Each row has a class, written after it.
[-61,145,312,208,0,307,-76,-39,264,253,-44,-202,444,-72,-186,-164,53,-108,-232,-134,195,-245,180,-180,189,240,-94,-465,136,-259,-14,-403,69,383,4,354]	Z589
[-324,-106,-14,4,-168,-397,132,31,-31,350,-22,-102,-253,222,17,-105,154,247,-234,-517,-259,-67,-276,127,36,84,-410,68,-79,-7,190,88,-54,-300,290,-224]	Z683
[212,-69,-139,-129,258,-255,-30,140,151,-161,222,78,116,258,32,-110,-18,-21,1,176,3,-68,-44,128,-199,-13,78,238,12,222,212,184,89,-188,-227,92]	Z589
[-195,204,-201,-33,-117,289,-310,75,283,-172,-242,180,-26,-109,225,154,11,22,230,128,74,7,228,-65,162,-43,28,146,97,129,-5,-64,135,-16,-436,297]	Z47
[-173,60,63,-154,-172,-288,56,33,-36,231,4,27,-110,287,46,-132,156,263,-193,-457,-88,152,-56,308,79,8,-238,147,-127,-7,176,-48,131,-291,219,57]	Z394
[-245,-49,-136,-156,-298,-290,29,-41,-141,135,95,77,-270,340,127,-159,46,181,-222,-362,-182,317,-132,408,188,113,-151,341,-220,88,238,-106,174,-253,214,-176]	Z683
[-82,55,391,144,-121,453,-193,58,390,267,-60,-49,479,-28,-33,-32,24,-36,-249,-195,162,-208,262,-318,119,254,-81,-443,44,-481,20,-396,201,215,-99,370]	Z604
[87,0,-370,-123,266,104,47,133,3,-254,-51,131,12,171,71,-175,-24,25,-210,126,-86,-33,168,412,139,-42,49,241,19,281,108,351,41,-213,-204,2]	Z691
[149,-6,175,299,119,211,3,24,496,251,195,-174,381,18,-240,-64,31,-164,-284,80,170,-249,110,-356,45,69,-197,-400,250,-329,-88,-34,57,175,-15,578]	Z691
[-128,399,473,370,321,295,-197,-43,87,-72,-141,-200,138,154,-101,-128,113,110,147,-243,248,-155,-24,194,227,94,-241,-225,373,-71,-246,125,180,475,-196,579]	Z718
[-1,511,166,465,464,750,-40,-79,295,-122,-267,-100,163,7,-79,-145,192,0,220,27,45,-116,230,154,317,47,-395,-387,276,-64,-269,75,-23,354,-233,540]	Z47
[-47,184,247,202,-192,330,-268,-77,268,127,115,-165,499,-57,-123,-44,-83,-49,-152,-40,359,-168,167,-447,258,270,165,-340,121,-387,42,-618,301,606,-165,384]	Z589
[-43,-285,-314,92,99,-331,98,109,148,-184,-52,-68,56,-85,-127,-215,-336,282,-130,188,-177,-56,17,-59,30,162,138,-95,63,-19,173,102,-180,-207,39,-108]	Z4
[-190,476,301,-8,222,637,-122,-155,166,-301,-140,201,277,63,86,-122,375,-102,321,-28,282,67,113,195,34,95,67,33,168,130,-209,-442,259,161,-294,482]	Z604
[-169,210,-149,-35,-7,295,-239,86,331,-148,-250,126,-93,-87,211,115,37,-61,147,129,47,-8,220,35,82,-104,-81,79,126,168,-28,119,74,-67,-390,267]	Z683
[-63,-16,-108,-171,158,-60,-132,105,183,-293,131,135,61,283,96,-187,67,-7,-88,9,91,-54,36,238,8,83,118,307,110,125,159,101,239,-87,-268,116]	Z4
[-135,167,-154,-38,5,260,-279,111,382,-137,-222,89,-46,-159,192,143,-29,-19,191,257,34,8,250,-14,15,-95,-63,153,89,220,-14,100,72,-39,-417,274]	Z4
[313,-121,-50,-117,369,-2,51,163,16,-157,86,193,-1,382,51,-88,-16,-174,-42,93,-109,-15,22,449,-161,-52,30,71,-32,151,107,373,-8,-320,-192,-29]	Z359
[-279,-21,26,-90,-24,-274,318,-4,-90,281,-84,52,-455,176,67,-46,202,96,-260,-454,-227,23,-294,366,-65,-114,-479,135,-115,207,27,171,-207,-494,337,-301]	Z825
[13,70,118,-456,-4,343,88,158,-205,-59,-196,260,-84,-66,159,-33,0,24,22,-211,-121,89,47,469,82,-205,23,72,-204,169,88,-213,-224,-380,155,-111]	Z47
[-44,50,-219,-103,148,96,-273,137,-13,-275,130,-172,181,333,188,-209,60,130,-88,51,147,45,239,427,237,60,204,331,62,87,12,169,437,156,-325,173]	Z604
[-156,258,-166,-8,31,217,-233,72,361,-146,-234,98,-32,-117,195,102,79,-51,202,197,61,-11,190,-6,34,-127,-88,79,113,241,-60,128,78,-45,-425,312]	Z589
[-32,-10,-189,-168,252,285,-97,139,214,-411,-25,157,73,179,237,-141,41,-11,-55,190,-96,36,279,394,-35,103,113,170,-54,142,73,236,185,-201,-347,3]	Z359
[4,15,289,151,-111,350,-217,-4,296,237,-13,-3,419,-197,-5,16,-38,7,-116,-26,257,-313,219,-400,146,287,73,-374,126,-301,-30,-508,220,386,-215,170]	Z128
[-228,288,-113,12,-5,328,-307,52,306,-188,-247,113,-20,-127,200,117,63,-25,223,123,89,-5,232,-23,140,-80,-51,113,140,151,-61,34,161,97,-448,283]	Z718
[-45,54,275,-487,-59,306,73,140,-210,-82,-227,341,-34,-121,143,35,16,62,60,-291,-105,81,4,309,-44,-217,-8,84,-270,142,105,-299,-230,-411,152,-116]	Z589
[-52,68,-199,-224,35,227,-143,78,0,-336,9,123,50,300,267,-77,66,-99,-118,38,118,98,155,300,28,-60,309,296,-51,162,193,123,285,-173,-431,-96]	Z128
[-41,268,331,203,-14,303,-178,17,380,304,129,-332,491,-75,-195,-66,-56,-245,-190,45,293,-196,182,-202,132,206,62,-476,162,-326,-105,-397,226,678,-32,467]	Z394
[-293,-122,-13,4,-130,-375,189,-38,-108,389,77,-25,-352,375,-28,-175,169,54,-413,-530,-254,96,-428,338,94,-23,-381,230,-7,86,146,190,-92,-327,371,-204]	Z128
[-12,113,446,183,-60,4,-223,2,132,362,18,-111,296,102,-89,-120,-22,115,-26,-290,118,-164,-6,-162,172,192,-140,-470,82,-373,32,-357,72,419,-42,148]	Z359
[-196,186,-107,18,-31,322,-271,57,315,-121,-207,89,-6,-93,211,125,91,-37,153,76,59,-30,210,-88,104,-80,-96,168,127,112,-52,45,107,-16,-371,310]	Z718
[26,3,-375,-44,-45,-692,346,-54,-359,-105,126,27,-94,-92,-311,-101,-250,130,75,-2,-189,-138,-402,-159,77,89,289,98,78,210,225,-182,-90,-68,369,-125]	Z4
[69,-19,214,-419,-1,314,104,143,-343,-36,-166,295,-57,4,98,-33,29,21,-17,-305,-89,95,-17,376,80,-220,-15,94,-220,144,86,-221,-200,-394,158,-62]	Z359
[-178,-37,-209,119,-97,-474,-113,35,-90,160,-42,4,100,-164,-171,-155,-341,404,47,198,-78,-232,-89,40,362,416,31,58,196,75,129,-426,-84,216,177,40]	Z718
[54,116,296,98,-33,394,-208,48,415,58,27,-215,336,3,-43,-261,-109,82,-193,-63,279,-42,456,-35,319,340,-70,-324,70,-375,53,-552,342,441,-12,505]	Z394
[-205,14,-106,-136,-212,-113,54,1,-99,122,-161,140,19,-222,16,-121,-92,83,-51,6,-132,-55,-141,-67,106,113,78,49,-41,231,141,-200,-149,-98,101,-106]	Z683
[-130,109,-436,-284,-105,-9,46,-66,100,-517,-41,450,-118,-205,-24,-188,-93,241,220,218,-27,106,26,-100,243,88,229,479,-31,383,304,-519,-4,-70,-69,-43]	Z718
[-2,36,255,-429,36,454,76,121,-163,-98,-149,340,-80,-76,151,-53,68,-47,7,-193,-84,97,57,412,43,-140,-22,83,-164,111,23,-261,-170,-304,147,-94]	Z825
[43,-129,-89,-127,90,43,-126,164,-261,-91,99,66,92,376,135,-73,88,108,-63,-216,10,4,24,376,185,-21,81,301,36,-36,0,185,265,-184,-124,150]	Z47
[-184,297,172,-57,-332,216,-209,-87,300,85,134,55,400,-108,-123,-81,-29,-113,-96,-143,337,-115,68,-311,272,313,303,-181,107,-295,142,-899,319,537,13,296]	Z589
[-361,-23,58,-122,-96,90,210,50,-30,143,-146,24,-119,-3,82,-180,192,116,-371,-364,-144,86,-11,318,90,50,-265,167,-193,149,101,-91,-32,-302,196,-194]	Z47
[-309,-168,-97,-168,-170,-118,101,-9,-222,89,-68,77,-331,172,129,-242,169,197,-357,-466,-218,174,-141,331,244,52,-302,399,-155,245,215,-41,31,-322,207,-209]	Z604
[-141,204,-181,-4,-24,245,-286,62,338,-152,-228,104,-43,-55,215,107,46,7,175,137,77,5,246,-46,104,-73,-103,158,102,189,-35,59,129,-43,-415,370]	Z359
[139,-211,-168,-163,-4,-879,221,92,41,100,155,79,-183,10,-258,-224,-233,177,-102,130,-76,-56,-223,104,-35,66,-93,96,11,329,329,-144,-219,-275,290,10]	Z47
[26,15,454,378,305,102,-61,51,612,275,40,-109,445,-21,-183,-89,-46,-226,-319,106,140,-238,160,-296,-155,181,-354,-573,134,-334,-123,-42,50,272,-165,366]	Z718
[-236,34,-188,-239,-290,-30,-45,-94,41,-285,72,168,110,24,-63,-335,0,201,-10,-69,148,132,71,-208,333,117,268,362,54,60,182,-485,182,128,11,269]	Z128
[98,-17,-44,-75,281,155,-145,106,92,-238,41,26,87,91,123,-88,-1,-32,-63,256,76,-53,242,246,-35,6,131,23,116,65,24,194,129,47,-367,-42]	Z359
[-232,739,146,277,204,385,28,-160,182,-183,-136,-106,123,106,-122,-46,171,-195,205,-69,157,-13,-68,234,129,30,2,-263,286,-5,-219,1,145,338,-62,525]	Z691
[-116,83,-401,-122,-35,37,190,-29,-10,-378,30,160,39,-348,-68,-136,-127,174,88,280,2,67,117,-90,175,130,243,318,-54,292,225,-585,13,-57,42,-51]	Z604
[-97,59,-90,-127,235,109,-221,114,4,-218,59,34,42,328,167,-134,13,45,-66,12,-51,46,100,498,85,-17,76,241,63,94,33,232,191,54,-279,-32]	Z394
[-213,186,-209,-11,7,126,-234,90,297,-148,-219,85,-69,-103,206,122,16,8,142,164,24,-34,134,-20,24,-79,-86,120,86,232,8,129,82,-79,-399,190]	Z683
[-165,217,-201,9,9,334,-276,108,306,-150,-211,49,-81,-95,208,113,61,-6,189,136,75,-48,232,29,170,-125,-65,123,181,168,-89,156,122,24,-413,350]	Z394
[-120,-114,-232,-365,-201,-267,80,4,36,-274,-17,136,46,17,-6,-257,49,174,-152,-20,6,84,10,-111,12,149,150,311,-138,228,375,-381,107,-352,123,125]	Z683
[-198,339,158,218,196,519,-99,-149,203,-212,-133,-133,218,12,-19,-254,308,165,-66,-63,182,-19,148,31,252,141,-289,270,236,218,-121,-107,237,196,-105,677]	Z825
[-64,104,192,-481,-54,348,61,123,-211,-135,-182,303,-63,-133,151,-21,79,42,94,-235,-29,114,-2,352,51,-171,70,140,-214,178,74,-367,-130,-293,134,-90]	Z47
[-180,191,-184,-19,-33,272,-227,78,339,-152,-198,122,-99,-30,197,112,70,-96,118,83,70,-5,201,26,118,-99,-77,134,119,140,-58,88,143,-63,-347,330]	Z394
[4,87,-238,-180,161,203,-55,98,5,-227,-2,215,32,247,117,-180,-19,-27,-110,66,10,36,200,606,224,104,203,242,35,114,106,-40,214,-63,-159,-118]	Z128
[-93,447,273,279,216,496,-4,-73,38,147,-75,-318,260,118,-163,-211,243,-182,11,-216,87,-114,-80,124,221,77,-235,-189,233,20,-104,-30,57,364,64,586]	Z683
[-44,50,234,-434,-9,275,93,134,-248,-78,-202,273,-47,-72,96,-34,26,82,82,-322,-139,94,-49,313,6,-182,-26,149,-250,156,133,-311,-217,-334,213,-127]	Z128
[-101,43,-325,67,287,154,144,8,37,-43,178,-231,4,-97,-246,-315,-52,-159,-221,255,-157,-23,-54,195,340,-74,-93,129,180,163,-65,-83,-244,352,254,-9]	Z604
[-162,214,-160,-3,25,194,-273,86,292,-162,-197,106,-98,-101,196,145,6,-25,195,194,72,-18,180,32,74,-79,-73,129,129,226,-65,79,132,14,-410,257]	Z825
[-172,162,-472,-72,-107,161,261,-113,0,-84,111,27,118,117,-194,-272,152,-274,-383,-103,-79,74,75,99,412,47,-1,458,13,216,123,-315,114,-68,320,362]	Z359
[28,111,223,-446,33,283,89,106,-261,-116,-213,374,-83,-125,107,-11,32,23,119,-215,-84,85,6,417,24,-151,-20,107,-207,209,56,-324,-155,-283,170,-106]	Z691
[-194,380,427,344,159,640,-373,-105,249,25,-135,-395,371,-113,2,-297,149,298,178,59,204,-131,248,11,361,219,-292,-25,297,72,-152,-238,144,699,-244,572]	Z128
[162,217,448,464,489,556,-25,-99,234,-43,-200,-192,259,-16,-155,-290,231,-11,99,5,26,6,177,-114,69,-51,-460,-317,266,6,-217,315,-144,270,-206,634]	Z825
[-400,504,238,-8,173,836,-202,-96,400,-338,-401,140,24,-105,244,-193,163,31,13,87,-12,108,270,298,84,148,-164,-140,13,60,13,-162,67,189,-309,-76]	Z825
[-120,-237,-20,-183,-54,-181,216,125,-253,180,-42,38,-240,124,40,-48,93,218,-189,-391,-276,14,-263,212,5,-86,-214,156,-165,142,104,77,-197,-491,293,-187]	Z825
[-140,208,-206,15,-28,177,-233,60,260,-144,-169,87,-94,-39,185,139,63,-9,178,132,90,3,140,8,109,-113,-33,174,126,213,-71,115,146,-28,-373,330]	Z394
[-142,157,-200,43,-33,186,-235,91,246,-133,-203,101,-61,-65,194,165,13,5,193,110,43,-36,168,-46,100,-81,-26,65,117,108,-51,140,124,-63,-411,263]	Z47
[-153,155,-114,-9,9,204,-244,102,244,-71,-198,67,-102,-126,198,126,45,24,185,128,45,-62,163,26,81,-106,-96,120,155,198,-81,125,53,-16,-362,222]	Z359
[-105,-196,-370,17,-48,-415,232,10,128,0,136,-176,-26,162,-112,-260,-9,143,-436,-60,-68,-87,18,-64,58,109,-214,247,13,124,242,200,12,-336,200,197]	Z691
[-89,40,-384,-99,-121,-495,101,54,-204,-155,103,-141,-138,57,-136,-65,-182,361,91,-26,-47,25,-138,5,141,76,155,210,-46,108,288,-182,54,-28,180,-23]	Z47
[-226,-252,101,39,-26,-417,148,81,-60,360,-81,19,-277,84,15,-175,99,431,-243,-359,-224,-86,-294,272,17,173,-446,136,-3,168,116,114,-125,-356,247,-221]	Z691
[-197,-77,1,-37,-192,-216,116,-72,-35,139,18,-84,-280,393,46,-279,154,24,-352,-469,-195,272,-65,225,110,11,-222,62,-141,-69,233,146,44,-180,173,-233]	Z825
[-184,682,247,205,34,629,-80,-183,22,-121,-240,20,229,69,-26,-94,327,-103,140,-318,345,39,50,60,343,69,-89,-33,154,68,-188,-242,360,351,-161,731]	Z47
[-76,435,260,300,164,564,31,-212,104,62,-138,-192,237,-137,-169,-154,200,-240,64,-51,13,-23,72,-84,136,107,-213,-19,166,105,-107,-156,-73,444,79,457]	Z4
[-45,-52,368,208,51,527,-115,59,230,105,-125,-68,443,-48,-147,-99,-172,-65,-260,-82,37,-204,337,-204,187,250,-15,-521,32,-470,4,-315,-29,361,-112,150]	Z718
[-186,626,259,223,326,593,44,-169,410,-383,-209,-64,-51,-28,-65,-125,237,-146,223,17,65,237,27,50,-30,-109,-243,-201,133,12,-184,59,19,287,-82,422]	Z683
[-205,-144,-80,-127,-223,-538,322,18,-270,424,-44,106,-408,328,-1,-118,156,94,-374,-675,-263,18,-374,359,125,2,-347,75,-172,84,238,42,-103,-552,435,-353]	Z718
